Here is a tiny trained network, its code and every weight. The questions are about switching its units off for an input and a class, where a switched-off unit gives its printed mean instead of its output.

import numpy as np


def w(rows, s, z=0):
    codes = np.array(rows[::2]) - 128.0
    scale = np.full(codes.shape[1], s)
    scale[-1] = z or s
    return codes * scale


def f(y):
    return np.maximum(y, 0)


def log_softmax(a):
    a = a - a.max(-1, keepdims=True)
    return a - np.log(np.exp(a).sum(-1, keepdims=True))


def net(x, mask):
    res = np.array(x, float).reshape(1, 2) / 4 @ E
    y = f(res @ A[0][:, :-1].T + A[0][:, -1])
    res = res + np.where(mask, y, B[0][:, -1]) @ B[0][:, :-1]
    return log_softmax(res[-1] @ U[:, :-1].T + U[:, -1])


A, B = {}, {}
E = w([
[244,27,25,84],'x0',
[213,235,176,3],'x1',
],0.007)
A[0] = w([
[67,166,224,153,218],'neuron 0',
[94,159,105,2,155],'neuron 1',
[124,146,77,98,100],'neuron 2',
[165,160,106,178,75],'neuron 3',
[66,100,140,162,215],'neuron 4',
[156,173,148,35,134],'neuron 5',
[18,147,92,108,126],'neuron 6',
[138,85,61,137,104],'neuron 7',
[139,95,27,109,83],'neuron 8',
[82,77,85,220,254],'neuron 9',
[182,225,108,66,165],'neuron 10',
[144,58,61,60,158],'neuron 11',
[131,162,153,138,97],'neuron 12',
[251,85,43,145,128],'neuron 13',
],0.028,0.0077)
B[0] = w([
[96,234,131,254,252],'neuron 0',
[134,162,151,116,193],'neuron 1',
[124,122,146,101,142],'neuron 2',
[122,122,128,126,129],'neuron 3',
[52,32,197,163,204],'neuron 4',
[169,169,189,126,209],'neuron 5',
[85,92,188,156,181],'neuron 6',
[190,148,36,142,183],'neuron 7',
[198,158,43,130,189],'neuron 8',
[89,26,16,213,252],'neuron 9',
[167,189,186,144,222],'neuron 10',
[225,114,83,137,208],'neuron 11',
[160,176,124,164,156],'neuron 12',
[241,56,215,112,234],'neuron 13',
],0.049,0.024)
U = w([
[42,79,108,201,255],'0',
[189,54,8,133,180],'1',
[129,224,169,157,216],'2',
[234,161,160,86,126],'3',
[77,152,114,54,30],'4',
[52,146,76,62,28],'5',
[87,127,112,104,6],'6',
[67,143,86,66,26],'7',
],0.011,0.0041)

Each question gives the input, the list of numbers given to net, and the class t.
The units are the neurons (one row each of A and B). Each row of codes is followed by its name. A weight is (code - 128) times the scale printed after its matrix; where a second scale follows, it is the last column's (A, B and U).
mask holds one flag per neuron, in row order. A switched-off neuron (its flag False) gives its mean, the last column of its row in B, instead of its output. The means were averaged over made-up inputs and are rounded, as every weight is.
A unit's drop is (log p(t) with every unit on - log p(t) with that unit switched off) / (log p(t) with every unit on - log p(t) with every unit switched off).
unit that matters most: the unit with the biggest drop
top k neurons: the k neurons with the biggest drops, biggest first
drop of u: that unit's drop, to one decimal
input [-2,0], class 0: unit that matters most -> neuron 10
input [1,2], class 3: top 2 neurons -> neuron 0; neuron 9
input [7,1], class 3: top 2 neurons -> neuron 9; neuron 13
input [0,7], class 2: top 2 neurons -> neuron 13; neuron 11
input [0,6], class 2: top 2 neurons -> neuron 13; neuron 11
input [0,5], class 2: top 2 neurons -> neuron 13; neuron 11
input [-6,0], class 0: top 2 neurons -> neuron 10; neuron 5
input [-1,5], class 2: drop of neuron 13 -> 0.6
input [-3,2], class 2: drop of neuron 11 -> 0.0
input [-1,2], class 2: drop of neuron 13 -> 0.9
